Below is a small trained network, with its code and all its weights. Each question gives an input and a class and asks what happens when units are switched off, that is, made to give their printed mean instead of their output.

import numpy as np


def w(rows, s, z=0):
    codes = np.array(rows[::2]) - 128.0
    scale = np.full(codes.shape[1], s)
    scale[-1] = z or s
    return codes * scale


def norm(h):
    return h / np.sqrt((h * h).mean(-1, keepdims=True) + 1e-5)


def f(y):
    return y / 2 * (1 + np.tanh(0.7978845608 * (y + 0.044715 * y**3)))


def log_softmax(a):
    a = a - a.max(-1, keepdims=True)
    return a - np.log(np.exp(a).sum(-1, keepdims=True))


def net(x, mask):
    res = np.array(x, float).reshape(1, 7) / 4 @ E
    u = 0
    for l in range(3):
        y = f(norm(res) @ A[l][:, :-1].T + A[l][:, -1])
        res = res + np.where(mask[u : u + 5], y, B[l][:, -1]) @ B[l][:, :-1]
        u += 5
    return log_softmax(norm(res)[-1] @ U[:, :-1].T + U[:, -1])


A, B = {}, {}
E = w([
[133,131,150,119,119,139,126,143,93,147,95,89],'x0',
[153,148,141,153,139,145,123,104,105,114,104,133],'x1',
[235,69,171,31,173,199,220,187,141,59,82,187],'x2',
[130,141,160,136,134,123,124,145,143,141,123,137],'x3',
[101,172,129,50,253,238,70,102,165,179,153,107],'x4',
[129,97,110,142,167,109,109,143,123,143,111,154],'x5',
[165,216,82,111,105,134,58,209,20,139,221,183],'x6',
],0.0027)
A[0] = w([
[174,108,153,69,195,188,176,179,167,33,117,134,106],'L0N1',
[252,143,120,40,133,164,147,237,84,75,164,202,4],'L0N2',
[164,75,150,103,99,99,205,142,147,53,53,165,161],'L0N3',
[200,50,134,110,95,184,176,146,136,107,120,140,104],'L0N4',
[126,157,83,83,160,193,110,132,153,154,118,139,94],'L0N5',
],0.0036,0.0037)
B[0] = w([
[129,71,210,92,143,76,73,67,157,80,124,105,215],'L0N1',
[3,143,45,232,62,149,220,23,146,227,49,122,204],'L0N2',
[159,205,69,146,155,88,110,240,154,58,111,52,253],'L0N3',
[131,66,147,190,194,151,83,162,203,103,194,70,177],'L0N4',
[94,166,144,83,189,139,54,89,126,78,180,17,144],'L0N5',
],0.004,0.0034)
A[1] = w([
[55,135,144,90,244,214,169,23,208,192,75,93,105],'L1N1',
[108,183,88,187,68,140,123,138,23,132,148,203,125],'L1N2',
[168,71,236,96,164,66,74,52,126,87,149,136,150],'L1N3',
[107,73,200,44,169,131,67,62,191,80,58,138,3],'L1N4',
[85,119,121,106,165,252,161,52,170,162,117,92,59],'L1N5',
],0.0031,0.0022)
B[1] = w([
[181,92,113,95,8,101,97,91,33,194,121,184,253],'L1N1',
[107,50,183,71,128,68,95,143,165,82,168,133,196],'L1N2',
[38,112,130,150,181,179,167,139,143,36,104,112,149],'L1N3',
[78,129,188,48,126,103,57,119,11,112,238,117,161],'L1N4',
[105,47,86,170,100,106,3,172,118,161,189,244,175],'L1N5',
],0.004,0.0034)
A[2] = w([
[134,152,86,106,66,110,43,123,88,193,149,195,190],'L2N1',
[127,65,135,88,173,218,111,66,169,137,115,142,212],'L2N2',
[87,226,102,92,220,184,82,120,96,152,193,104,2],'L2N3',
[80,173,57,239,59,95,253,132,130,147,52,169,250],'L2N4',
[182,127,173,143,96,59,113,216,154,39,163,109,118],'L2N5',
],0.0042,0.00065)
B[2] = w([
[251,146,183,208,74,128,199,124,131,186,80,163,254],'L2N1',
[49,225,103,140,113,61,224,80,87,195,180,122,154],'L2N2',
[162,74,58,142,154,140,213,224,243,28,83,108,176],'L2N3',
[25,108,200,3,253,204,95,74,47,92,156,94,249],'L2N4',
[130,152,70,142,94,166,110,116,147,218,157,197,220],'L2N5',
],0.0046,0.0049)
U = w([
[28,110,172,25,211,157,105,91,59,79,142,89,254],'0',
[175,156,140,178,40,117,110,85,83,253,142,206,18],'1',
[209,143,84,192,152,138,147,246,226,58,81,74,106],'2',
],0.0073,0.00066)

Each question gives the input, the list of numbers given to net, and the class t.
The units are the neurons (one row each of A and B). Each row of codes is followed by its name. A weight is (code - 128) times the scale printed after its matrix; where a second scale follows, it is the last column's (A, B and U).
mask holds one flag per neuron, layer by layer. A switched-off neuron (its flag False) gives its mean, the last column of its row in B, instead of its output. The means were averaged over made-up inputs and are rounded, as every weight is.
A unit's drop is (log p(t) with every unit on - log p(t) with that unit switched off) / (log p(t) with every unit on - log p(t) with every unit switched off).
The circuit of an input: a set's keep is (log p(t) with only the set's units on - log p(t) with every unit switched off) / (log p(t) with every unit on - log p(t) with every unit switched off). Starting from the 12 units with the biggest drops (on a tie, the unit counted first), units are removed one at a time, each time the one whose removal leaves the highest keep (on an exact tie, the one counted first), for as long as the keep stays at least 0.8.
circuit, biggest first: the units of the circuit, biggest drop first
k most important neurons: the k neurons with the biggest drops, biggest first
k most important neurons of layer l: the k neurons of layer l with the biggest drops, biggest first
drop when u is switched off: that unit's drop, to one decimal
input [-5,-2,-8,-5,-7,6,-3], class 0: circuit, biggest first	[L2N4]
input [-8,6,-5,0,6,0,0], class 1: 2 most important neurons	[L0N3 L1N1]
input [-6,-2,-2,-1,1,7,7], class 2: circuit, biggest first	[L1N1 L2N3]
input [0,1,8,-8,-8,8,3], class 0: circuit, biggest first	[L0N2 L2N4]
input [0,1,-4,-4,1,-5,8], class 2: 2 most important neurons	[L2N3 L1N1]
input [6,6,2,6,-8,-4,-1], class 2: 3 most important neurons of layer 0	[L0N3 L0N2 L0N4]
input [-1,8,-4,-5,8,3,2], class 2: 2 most important neurons	[L2N3 L0N2]
input [-2,-7,2,5,6,-6,4], class 1: 2 most important neurons	[L0N3 L0N2]
input [1,5,0,-3,3,4,-4], class 1: 4 most important neurons	[L1N1 L2N4 L1N5 L2N1]
input [-1,1,2,2,6,2,8], class 1: 3 most important neurons	[L0N2 L0N3 L1N1]
input [1,-8,2,0,-4,5,1], class 0: 2 most important neurons	[L2N4 L0N2]
input [-4,-6,1,7,4,-3,3], class 1: 3 most important neurons	[L0N3 L1N1 L0N2]
input [-6,7,-2,8,6,3,-5], class 1: drop when L1N1 is switched off	0.7
input [2,-4,-3,-2,7,1,-7], class 1: circuit, biggest first	[L1N1]
input [-3,8,4,5,-2,7,1], class 0: drop when L0N2 is switched off	3.1
input [6,-6,4,7,-7,-6,5], class 0: drop when L2N4 is switched off	1.1
input [8,-8,-7,2,-8,-4,-3], class 0: drop when L2N4 is switched off	0.5
